Each row is followed by its class.
15 -12 0 -8 -21 -23 38 4 27 28 38 1 -21 -12 -11 15 11 -13 -1 57 -33 36 -20 30 -1 -5 13 -1 1 -9 -29 36 -5 0 -24 4 => (178)
-14 -22 23 -1 33 3 18 6 -18 15 0 -11 21 33 9 -3 -6 -7 18 -8 -2 4 -8 -13 -1 -26 24 -9 37 -4 0 -14 -13 11 -17 -7 => (131)
-17 -5 -49 -28 12 38 23 0 3 0 -10 -28 -4 -44 -23 -41 -5 -14 -30 21 -3 22 -6 44 13 -21 -19 -19 12 23 -14 19 -7 10 -10 11 => (178)
-50 8 -5 -48 7 19 6 17 11 49 -32 32 21 13 -21 -14 -3 -16 1 29 -26 6 -21 2 -6 1 -2 -21 -61 28 -24 -18 -17 -46 12 -18 => (104)
35 -28 -45 -72 1 32 -27 -6 -18 -2 14 -8 -22 42 -53 32 39 20 6 23 -27 7 -7 -1 19 17 -9 24 -31 -4 25 22 45 -15 17 7 => (178)
-20 -28 -12 -36 -4 8 8 17 30 20 40 -27 18 -15 -9 -26 28 -44 4 8 -15 -5 -4 -16 10 -21 -4 -21 27 32 24 5 -12 -35 36 0 => (185)
21 -20 26 -22 8 -12 -10 -7 8 17 -19 17 -15 9 0 18 -10 45 -36 10 -32 2 3 7 -15 7 -65 -25 22 28 -2 34 -7 -18 -2 -3 => (106)
26 4 -9 22 -38 14 -9 -20 -39 -57 23 -3 -42 18 18 49 15 -14 -6 -25 -38 24 -2 52 -36 3 12 13 19 -1 21 41 -14 16 -25 -38 => (106)
-23 -20 20 -18 18 40 -40 6 6 -2 -73 -34 11 -19 -8 2 37 2 45 2 -6 13 -15 16 15 5 67 34 15 20 13 10 -10 -40 22 2 => (131)
5 14 23 28 10 20 -12 35 -7 2 39 16 24 15 -25 33 27 7 10 2 20 -15 5 -32 -18 26 -3 0 22 12 16 -45 19 8 27 8 => (131)
-1 -22 0 -22 26 -22 25 6 28 23 -30 -23 9 25 8 8 46 -13 28 15 -3 -1 7 14 -30 40 23 -21 0 6 -28 -5 -16 -31 -11 9 => (131)
36 37 0 -26 -37 -8 23 -12 59 -14 -12 11 -11 42 7 -26 -1 11 6 -41 43 -18 26 21 -23 -10 -43 -38 -60 51 40 47 3 8 -17 9 => (74)
25 -20 14 73 8 26 -31 26 6 -41 7 -24 -18 -28 -50 40 79 -39 15 38 19 -50 -13 1 -11 -39 -36 59 64 12 5 38 5 33 -7 11 => (185)
-15 41 43 -22 -4 31 13 -21 71 73 12 -27 38 -81 42 -5 22 5 5 57 5 37 -39 29 0 -25 60 44 24 2 -5 -17 -7 -31 -1 -12 => (82)
27 -36 -1 -13 25 -37 19 10 18 29 -16 -21 -15 33 11 12 14 -4 11 9 -10 -15 15 -6 -20 -11 -5 -19 23 -8 -35 17 -8 -10 -37 -13 => (185)
56 9 -5 -37 24 22 -29 9 23 -2 -89 50 -5 5 -37 -5 -6 19 -11 24 3 -11 10 12 -7 -4 18 -35 16 -12 19 1 -15 -69 6 0 => (129)
-4 18 -4 -38 12 -16 -4 -6 -24 -37 -33 -25 5 32 -30 -8 -25 1 -1 -28 17 9 -8 -7 9 19 -5 -35 36 -21 -3 11 17 37 6 57 => (74)
-31 18 31 -55 6 17 -36 4 29 11 -19 -23 -24 -7 29 10 25 -29 -20 13 -20 -15 -13 11 -14 14 -49 -28 35 38 -17 -15 12 16 12 -1 => (104)
-16 24 11 0 27 29 -46 19 29 -5 -107 -22 19 15 20 -17 -30 6 8 -31 16 -15 9 22 0 8 19 -28 12 22 12 35 -10 -28 8 -8 => (131)
13 6 29 -24 9 -15 1 -3 -13 -47 -9 48 -6 22 10 37 -7 11 8 -23 -11 16 39 -17 -2 2 1 6 32 26 -41 -21 18 21 21 2 => (129)
3 -10 10 -16 18 -10 27 -9 22 -10 -16 -10 7 14 6 12 12 -12 16 -2 -13 15 1 13 -11 10 -9 -7 -3 2 -14 32 -13 12 13 5 => (2)
-7 -3 1 -32 19 7 59 0 17 19 21 3 -16 -17 31 -32 6 -29 3 29 -1 4 5 21 -31 0 15 -16 -9 35 -32 22 -18 -18 7 -6 => (2)
37 13 20 -45 45 13 28 -18 5 -10 -51 -16 -4 2 1 -62 23 19 34 23 33 21 3 59 -63 -27 72 -5 -22 -20 25 37 -29 10 -8 -29 => (106)
5 -24 14 25 -18 -41 19 1 20 87 -50 11 -10 9 30 -17 -13 43 -4 -14 -33 -5 48 19 24 -14 -61 -33 -29 20 16 -22 -34 -10 -37 -50 => (74)
73 -18 -1 -16 25 8 27 -3 36 7 -37 -7 7 -15 -15 -18 30 32 17 -20 12 1 48 -5 -13 24 12 -27 -8 15 1 8 -1 -31 28 9 => (185)
-49 11 9 18 -2 9 22 0 -14 -5 -55 -18 10 -63 21 -17 28 -57 18 11 -27 -2 0 24 -10 13 21 -25 26 -13 -28 -33 -38 -4 3 -17 => (148)
71 6 -11 39 -32 -19 -23 -5 24 -20 51 -26 -27 4 -39 45 -17 -32 19 13 4 -3 -61 -11 -16 37 28 39 -64 18 51 -23 15 -29 14 -1 => (129)
33 -21 -3 -41 1 22 29 -10 -38 -3 27 -5 -49 18 32 -21 21 21 15 -7 12 39 34 9 13 6 90 -23 50 26 32 -30 12 -13 8 -4 => (178)
31 -42 20 -76 -16 25 -42 -15 -19 -5 56 -47 -55 41 6 45 -20 37 1 -29 -13 -18 -43 -35 -33 4 -59 -10 15 68 8 40 34 -2 -13 1 => (74)
26 25 -10 14 -14 -49 20 19 49 51 -13 -4 -2 -23 -5 -7 -53 19 -7 -11 9 -27 11 -7 -9 -15 -69 -38 -55 -28 -18 3 0 43 -21 -16 => (74)
61 -9 9 69 -18 32 42 -22 10 6 103 -6 -3 -52 9 9 16 -20 14 -17 2 7 10 -14 14 -15 43 18 37 48 18 -22 -31 1 16 -2 => (104)
14 -2 16 -59 32 22 -17 -1 -19 -24 31 16 2 78 -2 47 8 21 -2 -14 -14 -18 12 -7 -11 -4 -29 -6 46 19 -8 50 26 6 28 23 => (82)
18 -5 7 26 40 1 21 16 27 46 -20 2 18 -26 13 -38 46 45 5 8 9 -1 83 39 -13 20 -25 -11 -20 22 -6 -37 -19 11 13 -26 => (131)
19 41 13 -19 -6 13 -1 8 11 39 21 26 13 30 -12 37 -23 63 9 -3 11 6 13 -6 -5 -12 -1 16 -26 33 5 16 25 22 -2 -26 => (106)
-43 -31 -4 14 0 -18 25 -12 12 23 -16 -5 14 -13 43 -14 -19 -33 -3 -18 -26 2 -6 -32 16 -8 19 -14 -4 -7 -18 20 -21 -33 27 -25 => (104)
4 17 39 3 20 -14 -12 11 9 -1 -8 -6 -23 9 26 -7 -29 -5 -5 16 1 -13 -15 23 -10 -22 16 11 12 -13 4 39 5 1 11 3 => (82)
-34 13 -7 -1 3 -23 0 -2 -13 6 -87 6 -62 32 24 -22 -20 -15 -16 29 3 -3 -9 42 5 -43 -19 -9 -53 -13 27 7 -6 12 -34 -32 => (148)
72 19 26 13 -3 41 -44 3 -2 11 18 -5 4 -35 -64 25 3 27 26 37 -6 -6 -34 -11 2 -2 5 47 -32 8 -11 -9 7 17 -13 -4 => (185)
-9 1 -12 -53 -9 38 20 18 19 33 50 -31 18 16 -29 22 15 23 15 0 19 51 -36 1 -35 -4 -4 -70 4 30 30 -39 -1 31 -6 -26 => (178)
3 0 30 -12 -48 -10 5 12 68 28 42 -29 35 16 -24 4 -13 -7 -9 -12 -17 36 -61 2 -16 8 -29 -71 14 -11 61 17 -10 -10 -20 6 => (178)
22 -1 2 21 30 26 -14 8 -6 -6 -21 -1 1 15 4 14 3 31 -9 -2 22 0 16 -4 -9 4 16 -10 38 -16 13 32 10 0 15 -3 => (131)
85 -17 2 -10 25 8 -4 12 27 8 -32 -19 -44 2 -24 -7 -7 -16 -6 21 -35 -16 0 39 -25 -11 -32 -10 -23 24 10 38 -14 -25 -1 -13 => (185)
-26 -27 -16 10 -10 16 -40 -5 -20 31 52 -32 14 -41 57 -8 -5 21 -7 -17 -13 8 23 -38 -17 -5 -34 -2 -3 26 25 -73 -24 -5 46 -85 => (74)
-13 -20 8 -51 -34 -2 -29 24 40 4 2 35 -5 -36 7 -52 11 45 10 -16 -21 19 58 46 -6 -29 -9 -14 -40 26 -23 19 -32 -32 -25 -23 => (178)
-15 -15 16 -31 24 20 38 -6 -8 -12 13 -5 31 2 -14 -35 40 -22 4 1 -12 0 20 30 -22 2 -15 -34 55 17 -5 18 -11 15 5 -1 => (129)
2 -3 31 4 4 -83 -18 12 68 42 -20 -37 28 -22 -1 6 -1 16 26 2 -18 21 6 5 -2 24 -1 16 -32 -11 14 -47 -21 -3 25 -11 => (106)
-16 4 36 -75 36 -13 15 -1 -14 9 -4 -6 25 21 -17 -40 -18 -16 3 2 -19 6 -12 -8 12 -15 6 -19 35 -3 20 -16 5 18 29 23 => (106)
1 11 13 25 -18 14 -61 9 -11 -38 -30 -10 -36 -33 4 29 28 -4 -3 4 2 -1 -16 12 -10 37 5 21 -2 -2 5 -38 9 3 -1 2 => (131)
39 -5 14 17 14 -1 -38 29 55 -22 20 23 53 38 -44 29 68 28 36 1 -1 36 67 47 -41 0 51 48 32 5 38 1 -30 -73 18 -8 => (129)
12 36 41 58 6 -31 -39 -6 -4 -21 65 14 44 34 2 -28 -50 -35 -1 0 -8 -49 -1 -18 2 -4 -1 50 -5 -4 -53 20 -20 7 -44 24 => (104)
-15 21 7 26 -21 22 7 29 15 5 33 17 30 -59 -10 -18 7 -36 18 -5 -28 -9 30 14 -7 -12 10 -15 0 16 8 -22 -43 -30 34 -18 => (148)
11 36 20 37 15 1 -44 -14 31 52 36 -59 67 1 9 -16 -54 73 -41 -10 2 35 3 30 -14 14 -22 16 20 -3 42 12 -9 5 -20 -28 => (106)
3 10 -27 -18 -3 11 -8 -21 -26 -9 -10 -18 -12 44 -3 21 -12 2 -16 -10 -27 11 -3 17 -1 19 -19 -16 -23 -18 26 20 11 -3 -2 -9 => (148)
-15 19 26 -71 8 77 -14 -9 -25 9 14 -15 34 10 3 -24 -27 -13 13 -31 -9 -40 -39 -33 -2 8 -23 -43 14 32 5 8 9 14 0 -9 => (2)
-36 19 16 8 -6 29 -8 8 3 -13 54 22 62 3 29 -4 -37 -3 -14 -57 -9 -6 39 -27 27 -22 -7 5 60 44 -32 10 -2 -3 3 15 => (131)
9 4 16 -12 18 28 -13 18 30 -3 -12 -37 29 16 -15 -36 35 -14 2 -4 22 -37 3 6 -38 8 -9 -12 20 1 27 59 19 -25 3 4 => (185)
-43 5 -14 48 -21 11 -6 -11 -13 8 9 -10 29 -15 20 6 37 25 20 0 4 -11 38 15 1 -11 -1 -4 11 -33 -18 60 -26 30 -25 -45 => (148)
-18 -28 13 -37 26 -1 77 -4 -8 83 -15 -48 -5 26 18 13 4 -8 32 13 -17 0 -17 -9 -3 -4 -18 -42 22 48 -11 1 4 30 3 -29 => (74)
80 21 -14 76 21 21 -7 -6 -21 -22 -9 -7 26 -28 -21 39 -3 29 -7 -13 -14 -15 31 23 -47 69 -7 -24 42 2 -35 17 -39 -1 -4 -11 => (106)
26 -29 -35 20 -25 2 9 6 -26 -51 55 1 -26 6 -43 -11 -32 1 -29 -32 -17 49 -9 10 -3 20 -11 21 -68 23 44 -20 16 -31 23 19 => (178)
-34 16 -18 -55 6 -10 16 -4 7 -4 99 -9 24 114 -15 -19 -18 -1 -42 0 33 16 -45 20 -62 13 -49 -37 -46 50 34 -5 0 -29 -32 34 => (82)
8 24 -7 47 -40 35 -40 2 1 -8 -27 34 -8 -47 7 29 58 1 -24 14 -42 -28 56 57 -7 27 -58 -44 59 22 -26 -4 -62 -26 -45 -16 => (148)
15 -11 25 5 4 -5 10 -14 -4 19 2 2 -11 -11 21 30 -15 -23 20 24 -17 0 -48 -40 0 -13 21 24 -11 -26 -6 -22 -4 2 0 -27 => (2)
40 -17 -47 104 -7 40 -16 -3 -46 -22 43 -25 14 -49 -37 6 -59 -6 -47 -13 13 -14 -53 -54 12 2 -30 -5 12 -34 35 -27 1 10 0 -12 => (178)
-11 5 40 -10 -7 -6 -9 2 8 7 49 -61 35 13 15 -42 -72 -56 -8 -29 -23 -33 -70 -23 -29 -12 -47 -61 19 12 -13 27 -20 26 -46 -13 => (185)
66 5 8 42 2 6 -6 -18 16 -3 -49 15 5 -52 -16 44 27 35 16 24 3 0 16 -19 -13 27 -16 26 -12 -3 -31 -2 -9 -2 28 -4 => (74)
6 -1 -30 3 1 36 -9 28 -15 -49 -61 32 2 -21 -62 25 53 -25 28 -4 -27 12 33 57 -3 -1 32 -6 28 -6 5 -4 -29 -14 22 -11 => (129)
63 -3 -13 37 -44 -18 -18 27 30 12 78 -12 -25 -31 -10 21 7 19 8 -8 -7 -7 33 -22 22 57 -8 -46 -3 7 48 -1 12 14 69 -8 => (178)
3 -28 9 -34 -14 34 -22 31 -31 10 8 18 -37 -22 -3 12 1 44 24 -22 -27 11 21 7 5 9 50 -36 19 7 -7 20 -7 -23 13 -15 => (131)
-55 5 -15 -7 11 3 18 -2 -16 16 -16 -19 21 7 19 -14 7 -40 16 13 1 -20 -10 -7 -8 -19 16 -17 9 -15 -13 -8 -19 -6 -18 -22 => (148)
27 -11 11 -17 -6 21 -7 8 -7 -25 -9 -13 -4 -60 -4 -58 -21 -24 -2 -38 -22 -14 7 -3 -2 3 38 28 -16 -9 -8 0 16 -57 7 15 => (185)
-30 -16 -12 -12 14 -5 8 19 -8 -34 50 5 53 22 -68 -42 26 -20 13 1 7 2 -26 14 -35 -1 -11 -37 -37 -39 40 15 -40 -7 41 23 => (82)
-20 -24 15 -28 -3 -6 27 23 12 51 53 -41 0 -22 -8 -28 15 -18 5 23 -2 -17 -28 -1 -41 -16 -15 -17 26 -7 5 5 -1 -12 -22 -3 => (74)
